Here is a tiny trained network, its code and every weight. The questions are about switching its units off for an input and a target symbol, where a switched-off unit gives its printed mean instead of its output.

import numpy as np


def w(rows, s, z=0):
    codes = np.array(rows[::2]) - 128.0
    scale = np.full(codes.shape[1], s)
    scale[-1] = z or s
    return codes * scale


def f(y):
    return y / 2 * (1 + np.tanh(0.7978845608 * (y + 0.044715 * y**3)))


def softmax(a):
    e = np.exp(a - a.max(-1, keepdims=True))
    return e / e.sum(-1, keepdims=True)


def log_softmax(a):
    a = a - a.max(-1, keepdims=True)
    return a - np.log(np.exp(a).sum(-1, keepdims=True))


def net(x, mask):
    ids = ['βγδζηλξπστφψω'.index(c) for c in x.split()]
    T = len(ids)
    res = E[ids] + P[:T]
    r = res
    for j in range(2):
        rows = slice(2 * j, 2 * j + 2)
        q, k, v = (r @ M[0][rows].T for M in (Q, K, V))
        z = softmax(np.where(np.tri(T) > 0, q @ k.T / 2**0.5, -1e9)) @ v
        o = O[0][rows]
        res = res + np.where(mask[j], z, o[:, -1]) @ o[:, :-1]
    y = f(res @ A[0][:, :-1].T + A[0][:, -1])
    res = res + np.where(mask[2:14], y, B[0][:, -1]) @ B[0][:, :-1]
    return log_softmax(res[-1] @ U[:, :-1].T + U[:, -1])


Q, K, V, O, A, B = {}, {}, {}, {}, {}, {}
E = w([
[156,24,118,156],'β',
[137,41,180,115],'γ',
[154,109,176,109],'δ',
[107,7,207,53],'ζ',
[147,149,147,102],'η',
[114,200,73,110],'λ',
[120,90,95,134],'ξ',
[94,80,113,96],'π',
[158,139,132,115],'σ',
[158,141,135,129],'τ',
[167,116,170,118],'φ',
[186,142,92,165],'ψ',
[229,78,199,164],'ω',
],0.018)
P = w([
[5,254,189,159],'0',
[128,120,110,49],'1',
[131,143,107,61],'2',
[131,135,126,77],'3',
[135,156,125,88],'4',
[141,139,130,111],'5',
[160,127,109,84],'6',
[155,135,108,78],'7',
],0.0051)
Q[0] = w([
[4,67,133,218],'h0',
[214,43,24,80],'h0',
[247,144,103,22],'h1',
[177,202,176,148],'h1',
],0.012)
K[0] = w([
[241,89,97,119],'h0',
[100,171,168,249],'h0',
[124,145,159,232],'h1',
[199,78,70,174],'h1',
],0.015)
V[0] = w([
[201,128,99,236],'h0',
[99,126,26,157],'h0',
[111,121,199,3],'h1',
[187,132,190,165],'h1',
],0.018)
O[0] = w([
[127,246,186,75,56],'h0',
[19,167,80,101,27],'h0',
[91,36,200,88,254],'h1',
[97,166,191,202,199],'h1',
],0.012,0.0041)
A[0] = w([
[172,185,47,107,114],'n0',
[158,173,110,107,214],'n1',
[110,67,164,133,102],'n2',
[145,167,157,95,151],'n3',
[196,133,74,205,147],'n4',
[102,158,135,117,145],'n5',
[124,85,143,122,2],'n6',
[101,157,163,210,73],'n7',
[2,152,113,145,92],'n8',
[71,88,102,173,139],'n9',
[176,80,104,143,105],'n10',
[196,137,146,29,58],'n11',
],0.0092,0.0075)
B[0] = w([
[160,51,161,65,182],'n0',
[66,28,161,186,180],'n1',
[198,250,126,100,244],'n2',
[54,152,66,178,171],'n3',
[34,175,133,93,222],'n4',
[101,123,172,126,143],'n5',
[21,193,61,161,164],'n6',
[164,130,21,127,170],'n7',
[167,67,136,175,149],'n8',
[192,151,81,92,193],'n9',
[105,160,173,105,206],'n10',
[130,174,12,196,178],'n11',
],0.012,0.011)
U = w([
[86,78,129,106,180],'β',
[172,61,161,87,60],'γ',
[173,60,164,89,116],'δ',
[136,144,132,51,2],'ζ',
[174,63,160,87,140],'η',
[194,15,75,77,87],'λ',
[180,1,106,103,175],'ξ',
[177,75,71,52,146],'π',
[168,41,151,87,108],'σ',
[169,46,153,86,98],'τ',
[188,47,175,89,163],'φ',
[68,65,141,95,212],'ψ',
[176,98,99,163,86],'ω',
],0.0058,0.0045)

Each question gives the input, a string of symbols that net reads in full, and the target symbol t.
The units are the heads (2 rows each of Q, K, V and O) and the neurons (one row each of A and B). Each row of codes is followed by its name. A weight is (code - 128) times the scale printed after its matrix; where a second scale follows, it is the last column's (O, A, B and U).
mask holds one flag per unit, heads first, then neurons. A switched-off unit (its flag False) gives its mean, the last column of its rows in O or B, instead of its output. The means were averaged over made-up inputs and are rounded, as every weight is.
A unit's drop is (log p(t) with every unit on - log p(t) with that unit switched off) / (log p(t) with every unit on - log p(t) with every unit switched off).
The circuit of an input: a set's keep is (log p(t) with only the set's units on - log p(t) with every unit switched off) / (log p(t) with every unit on - log p(t) with every unit switched off). Starting from the 12 units with the biggest drops (on a tie, the unit counted first), units are removed one at a time, each time the one whose removal leaves the highest keep (on an exact tie, the one counted first), for as long as the keep stays at least 0.8.
units of the circuit, in order: the units of the circuit, biggest drop first
most important unit: the unit with the biggest drop
top k neurons: the k neurons with the biggest drops, biggest first
drop of u: that unit's drop, to one decimal
input ζ π π π π, target π: units of the circuit, in order : [n2, n9, h0, h1]
input ζ φ ξ γ ζ, target ζ: units of the circuit, in order : [n2, h1, n6]
input ζ ψ ω, target ζ: top 2 neurons : [n4, n2]
input λ π λ, target λ: most important unit : h1
input ψ β ψ π β ψ ξ, target ψ: units of the circuit, in order : [h0, n2]
input ω η π, target ω: top 2 neurons : [n11, n3]
input π π ξ, target π: units of the circuit, in order : [h0, n9, n1]
input ξ η λ ω, target ω: top 2 neurons : [n7, n0]
input ψ π φ ψ σ, target ψ: top 2 neurons : [n1, n2]
input ω π π ω τ π, target ω: units of the circuit, in order : [h0, n11, n3]
input ψ ζ ζ η, target ψ: units of the circuit, in order : [n4, h1, n2, h0]
input ψ π φ, target ψ: top 2 neurons : [n1, n2]
input ω λ ω η, target ω: units of the circuit, in order : [h1, n7]
input ω η π ω ξ, target ω: top 2 neurons : [n11, n3]
input ζ λ η π ψ, target ψ: top 3 neurons : [n4, n2, n10]
input ω φ ψ, target ω: most important unit : n7
input ζ φ π, target ζ: top 3 neurons : [n2, n6, n10]
input π ζ λ π, target π: top 2 neurons : [n9, n2]
input ψ ζ σ, target ψ: top 2 neurons : [n1, n3]
input π π β π π λ ζ ζ, target π: most important unit : h1
input π φ π ω, target ω: top 3 neurons : [n7, n0, n2]
input σ ψ ζ π ψ φ ψ, target ψ: top 4 neurons : [n4, n2, n1, n9]
input ζ σ π, target ζ: top 2 neurons : [n2, n6]
input ω π π λ λ γ ω ξ, target ω: drop of n11 : 1.1
input π π π π δ λ ζ, target π: drop of h0 : 0.1
input ψ π η, target ψ: drop of n9 : 0.2
input ζ ω γ γ, target ζ: drop of n2 : 1.2
